Below are the code and all the weights of a small trained network. Each question names an input and a target symbol and asks about switching units off, where a switched-off unit gives its printed mean instead of its output.

import numpy as np


def w(rows, s, z=0):
    codes = np.array(rows[::2]) - 128.0
    scale = np.full(codes.shape[1], s)
    scale[-1] = z or s
    return codes * scale


def norm(h):
    return h / np.sqrt((h * h).mean(-1, keepdims=True) + 1e-5)


def f(y):
    return np.maximum(y, 0)


def softmax(a):
    e = np.exp(a - a.max(-1, keepdims=True))
    return e / e.sum(-1, keepdims=True)


def log_softmax(a):
    a = a - a.max(-1, keepdims=True)
    return a - np.log(np.exp(a).sum(-1, keepdims=True))


def net(x, mask):
    ids = ['ΓΔΠΦΩαβεζηξστ'.index(c) for c in x.split()]
    T = len(ids)
    res = E[ids] + P[:T]
    u = 0
    for l in range(2):
        r = norm(res)
        for j in range(3):
            rows = slice(3 * j, 3 * j + 3)
            q, k, v = (r @ M[l][rows].T for M in (Q, K, V))
            z = softmax(np.where(np.tri(T) > 0, q @ k.T / 3**0.5, -1e9)) @ v
            o = O[l][rows]
            res = res + np.where(mask[u + j], z, o[:, -1]) @ o[:, :-1]
        u += 3
        y = f(norm(res) @ A[l][:, :-1].T + A[l][:, -1])
        res = res + np.where(mask[u : u + 8], y, B[l][:, -1]) @ B[l][:, :-1]
        u += 8
    return log_softmax(norm(res)[-1] @ U[:, :-1].T + U[:, -1])


Q, K, V, O, A, B = {}, {}, {}, {}, {}, {}
E = w([
[9,101,101,92,112,128,115,156],'Γ',
[154,76,160,101,80,109,123,144],'Δ',
[89,123,147,158,182,75,202,147],'Π',
[156,128,94,113,117,155,95,148],'Φ',
[96,157,146,172,157,101,74,124],'Ω',
[97,171,89,3,139,97,115,129],'α',
[106,68,141,126,129,56,135,116],'β',
[118,159,53,97,133,107,146,125],'ε',
[111,132,97,51,122,227,53,171],'ζ',
[130,87,149,36,159,117,70,167],'η',
[106,177,177,147,45,132,53,99],'ξ',
[184,148,183,84,168,114,102,102],'σ',
[196,53,65,178,155,166,167,128],'τ',
],0.023)
P = w([
[190,118,157,74,142,75,177,253],'0',
[227,157,151,71,135,67,171,235],'1',
[164,190,195,122,124,144,185,201],'2',
[166,187,186,107,112,168,189,174],'3',
[224,148,101,97,171,33,72,198],'4',
[139,184,164,147,133,153,121,136],'5',
[155,160,120,111,143,219,161,124],'6',
[207,138,77,94,158,168,129,125],'7',
[133,180,128,173,154,161,72,86],'8',
[162,172,93,151,161,174,75,73],'9',
[146,180,106,174,149,187,47,31],'10',
[148,183,115,174,175,182,49,14],'11',
[142,223,115,196,162,195,64,35],'12',
],0.0052)
Q[0] = w([
[165,161,171,141,254,137,58,94],'0.h1',
[115,175,52,96,143,83,234,64],'0.h1',
[192,187,128,82,143,144,184,30],'0.h1',
[154,250,33,76,77,101,159,115],'0.h2',
[81,232,248,107,48,192,65,130],'0.h2',
[197,163,98,115,149,152,155,107],'0.h2',
[76,19,125,158,194,166,150,92],'0.h3',
[54,56,114,133,108,132,160,35],'0.h3',
[112,108,160,145,101,78,116,175],'0.h3',
],0.0069)
K[0] = w([
[148,78,204,117,127,152,117,60],'0.h1',
[93,142,67,78,178,140,174,188],'0.h1',
[165,202,51,1,244,100,174,86],'0.h1',
[186,151,87,57,140,164,108,221],'0.h2',
[149,184,172,114,146,143,94,94],'0.h2',
[161,142,34,87,112,219,148,135],'0.h2',
[40,126,113,123,93,85,197,196],'0.h3',
[189,122,125,81,185,85,93,220],'0.h3',
[148,200,149,116,117,151,136,197],'0.h3',
],0.0079)
V[0] = w([
[90,65,160,182,61,166,60,81],'0.h1',
[208,122,130,66,253,84,44,157],'0.h1',
[205,103,206,89,202,167,62,49],'0.h1',
[128,152,231,170,137,154,56,97],'0.h2',
[146,131,73,158,142,151,128,33],'0.h2',
[135,235,246,70,211,176,93,103],'0.h2',
[130,196,144,170,44,33,96,76],'0.h3',
[181,198,201,108,79,134,168,183],'0.h3',
[112,119,49,168,84,163,182,97],'0.h3',
],0.0053)
O[0] = w([
[97,90,103,86,199,194,180,130,225],'0.h1',
[62,137,212,190,126,175,99,137,129],'0.h1',
[115,178,159,238,121,225,210,68,176],'0.h1',
[193,103,91,46,171,110,157,201,244],'0.h2',
[137,59,118,218,184,104,112,151,82],'0.h2',
[253,124,29,143,174,112,102,127,233],'0.h2',
[216,147,122,156,76,54,207,39,253],'0.h3',
[93,96,73,49,124,194,195,114,227],'0.h3',
[77,30,73,193,77,143,120,40,46],'0.h3',
],0.0055,0.0043)
A[0] = w([
[156,217,149,140,164,35,153,213,182],'0.n1',
[18,38,115,136,163,68,209,173,250],'0.n2',
[149,119,141,159,35,160,126,55,249],'0.n3',
[94,94,186,44,184,42,210,62,154],'0.n4',
[83,216,85,187,142,113,167,37,224],'0.n5',
[104,96,105,72,135,84,47,100,205],'0.n6',
[31,143,2,112,107,152,115,183,133],'0.n7',
[234,171,196,74,194,107,2,215,237],'0.n8',
],0.0064,0.0015)
B[0] = w([
[119,136,100,79,193,136,154,166,176],'0.n1',
[181,223,194,47,73,202,231,251,154],'0.n2',
[167,126,45,164,174,129,164,213,192],'0.n3',
[127,182,169,50,86,218,86,81,156],'0.n4',
[170,37,62,2,90,119,124,122,165],'0.n5',
[102,184,133,153,79,226,104,112,161],'0.n6',
[215,48,175,64,55,137,37,225,158],'0.n7',
[71,89,131,162,116,214,193,132,254],'0.n8',
],0.007,0.0094)
Q[1] = w([
[156,141,166,198,95,65,72,15],'1.h1',
[31,38,187,209,217,18,129,69],'1.h1',
[105,136,254,193,76,51,69,81],'1.h1',
[182,250,46,125,50,183,170,160],'1.h2',
[177,120,84,45,198,253,117,134],'1.h2',
[129,72,200,132,181,76,186,114],'1.h2',
[209,209,120,75,123,145,100,151],'1.h3',
[165,99,131,104,65,168,144,98],'1.h3',
[58,130,207,170,90,34,72,84],'1.h3',
],0.0075)
K[1] = w([
[142,122,219,109,142,144,175,185],'1.h1',
[52,75,147,118,138,76,184,190],'1.h1',
[136,103,73,123,177,101,136,173],'1.h1',
[110,64,106,125,167,105,144,25],'1.h2',
[178,76,143,157,127,210,85,22],'1.h2',
[130,122,158,166,150,145,132,183],'1.h2',
[233,136,117,133,167,196,107,85],'1.h3',
[89,70,99,149,162,130,109,76],'1.h3',
[91,170,157,68,115,43,156,254],'1.h3',
],0.0095)
V[1] = w([
[115,149,171,64,134,132,207,183],'1.h1',
[83,54,143,99,145,114,172,93],'1.h1',
[211,124,130,122,145,166,106,145],'1.h1',
[159,121,170,86,129,171,161,84],'1.h2',
[207,51,190,168,153,195,129,68],'1.h2',
[89,70,119,7,223,147,123,197],'1.h2',
[196,10,102,119,134,96,160,137],'1.h3',
[79,53,54,175,193,86,194,167],'1.h3',
[99,100,55,173,44,129,144,255],'1.h3',
],0.0074)
O[1] = w([
[100,164,134,211,117,110,87,153,197],'1.h1',
[60,100,247,149,140,93,99,217,2],'1.h1',
[104,64,99,120,110,130,168,120,244],'1.h1',
[119,106,203,143,121,155,152,94,213],'1.h2',
[130,101,199,237,123,102,115,144,183],'1.h2',
[68,59,132,123,208,92,109,58,208],'1.h2',
[1,143,148,155,100,164,135,170,157],'1.h3',
[52,147,91,180,116,102,151,160,70],'1.h3',
[95,145,98,115,65,79,200,125,221],'1.h3',
],0.0089,0.0073)
A[1] = w([
[46,50,45,190,46,155,137,98,171],'1.n1',
[63,67,134,118,178,212,113,177,6],'1.n2',
[84,19,73,133,118,174,180,147,157],'1.n3',
[182,67,156,115,2,101,143,100,13],'1.n4',
[175,87,181,189,95,164,229,61,208],'1.n5',
[116,86,76,146,159,131,113,43,103],'1.n6',
[120,160,75,42,62,76,38,144,189],'1.n7',
[95,138,216,170,46,144,123,133,192],'1.n8',
],0.0078,0.0021)
B[1] = w([
[115,160,100,145,135,158,141,137,250],'1.n1',
[113,146,79,126,206,29,137,99,162],'1.n2',
[85,105,157,146,86,162,85,97,246],'1.n3',
[135,54,100,114,84,84,137,84,189],'1.n4',
[104,91,136,146,152,136,139,131,255],'1.n5',
[123,136,82,108,141,22,212,111,183],'1.n6',
[207,166,110,254,177,78,105,149,167],'1.n7',
[117,192,137,242,112,105,116,93,156],'1.n8',
],0.0094,0.0098)
U = w([
[127,114,126,122,108,97,116,200,189],'Γ',
[78,20,179,155,58,34,116,95,130],'Δ',
[167,120,71,49,124,124,241,111,189],'Π',
[74,175,96,248,101,156,145,139,166],'Φ',
[74,133,113,141,222,57,144,78,165],'Ω',
[113,230,154,129,138,105,79,41,147],'α',
[108,181,214,127,84,97,146,58,39],'β',
[166,122,95,185,136,3,89,140,138],'ε',
[117,153,94,129,178,174,46,93,6],'ζ',
[62,104,148,93,177,134,66,67,92],'η',
[211,130,89,184,116,61,223,132,140],'ξ',
[218,120,189,219,210,167,99,99,150],'σ',
[79,114,112,235,174,73,205,215,101],'τ',
],0.0072,0.0021)

Each question gives the input, a string of symbols that net reads in full, and the target symbol t.
The units are the heads (3 rows each of Q, K, V and O) and the neurons (one row each of A and B). Each row of codes is followed by its name. A weight is (code - 128) times the scale printed after its matrix; where a second scale follows, it is the last column's (O, A, B and U).
mask holds one flag per unit, layer by layer, with each layer's heads first. A switched-off unit (its flag False) gives its mean, the last column of its rows in O or B, instead of its output. The means were averaged over made-up inputs and are rounded, as every weight is.
A unit's drop is (log p(t) with every unit on - log p(t) with that unit switched off) / (log p(t) with every unit on - log p(t) with every unit switched off).
The circuit of an input: a set's keep is (log p(t) with only the set's units on - log p(t) with every unit switched off) / (log p(t) with every unit on - log p(t) with every unit switched off). Starting from the 12 units with the biggest drops (on a tie, the unit counted first), units are removed one at a time, each time the one whose removal leaves the highest keep (on an exact tie, the one counted first), for as long as the keep stays at least 0.8.
circuit, biggest first: the units of the circuit, biggest drop first
k most important neurons: the k neurons with the biggest drops, biggest first
k most important neurons of layer l: the k neurons of layer l with the biggest drops, biggest first
which heads matter: for each layer, one digit per head in row order, 1 if its drop is at least 0.15 and else 0, layers parted by /
drop of u: that unit's drop, to one decimal
input Φ Ω σ Γ τ ξ Ω Π, target Π: circuit, biggest first : [0.n2; 0.n4]
input Φ Φ Ω ξ ξ ε Ω Δ ξ ξ σ Δ Δ, target σ: which heads matter : 100 / 011
input ξ ζ ξ ξ τ ξ Φ σ Φ τ Δ, target Φ: circuit, biggest first : [1.h3; 1.n1]
input τ ξ ξ Φ β ξ α Φ ξ ζ ε ξ Γ, target Π: which heads matter : 000 / 100
input ξ Δ Γ β, target β: which heads matter : 010 / 000
input ξ Γ ε Φ Φ σ β ζ Φ, target σ: circuit, biggest first : [0.h1; 1.h3]
input Φ α ξ Δ σ Ω, target σ: circuit, biggest first : [1.h3; 0.h1]
input ζ Φ Δ Φ, target Δ: 2 most important neurons : [0.n7; 0.n3]
input ζ ξ ξ ξ ξ, target ξ: which heads matter : 001 / 000
input β ε ξ ξ Ω Φ ξ ξ σ σ Γ Ω, target σ: circuit, biggest first : [1.h3]
input ξ ξ ξ ξ σ, target σ: circuit, biggest first : [0.h1; 1.h3]
input ξ σ ξ Φ Γ τ, target Φ: which heads matter : 000 / 001
input ξ Ω Δ σ Δ, target σ: circuit, biggest first : [1.h3; 0.h1]
input ε ξ τ β ζ, target Φ: most important neuron : [0.n7]
input Γ ξ Δ Ω ε, target ε: 3 most important neurons : [1.n7; 0.n7; 0.n8]
input ξ σ Δ ε Ω ξ Φ ξ ζ ε ξ ξ, target Π: which heads matter : 000 / 100
input Φ Γ ξ σ Ω ξ Δ ξ ξ σ η, target σ: 2 most important neurons : [0.n5; 1.n4]
input Ω Ω Ω, target Ω: 2 most important neurons : [0.n1; 0.n3]
input τ ε Φ τ ζ ζ Δ, target Δ: 3 most important neurons : [0.n2; 1.n4; 0.n8]
input α Δ ξ ξ Φ ξ Ω, target Π: most important neuron : [0.n1]
input ξ ξ ξ Φ Γ, target Γ: 3 most important neurons of layer 0 : [0.n7; 0.n2; 0.n8]
input Φ Ω Ω β σ Π η σ σ ζ, target σ: which heads matter : 100 / 011
input η Φ Δ α ξ ξ β Ω ξ Ω ξ, target Π: 2 most important neurons : [0.n1; 1.n6]
input β Ω τ Φ, target Φ: which heads matter : 000 / 000
input α η ζ τ ξ Δ ξ ζ Ω α ξ τ Δ, target Φ: 3 most important neurons of layer 0 : [0.n5; 0.n8; 0.n1]
input Γ ξ ξ ξ Φ α, target α: drop of 1.h1 : 0.1
input ξ Φ Δ, target Δ: drop of 0.n7 : -0.1
input ξ σ Ω ξ, target σ: drop of 1.h3 : 0.7
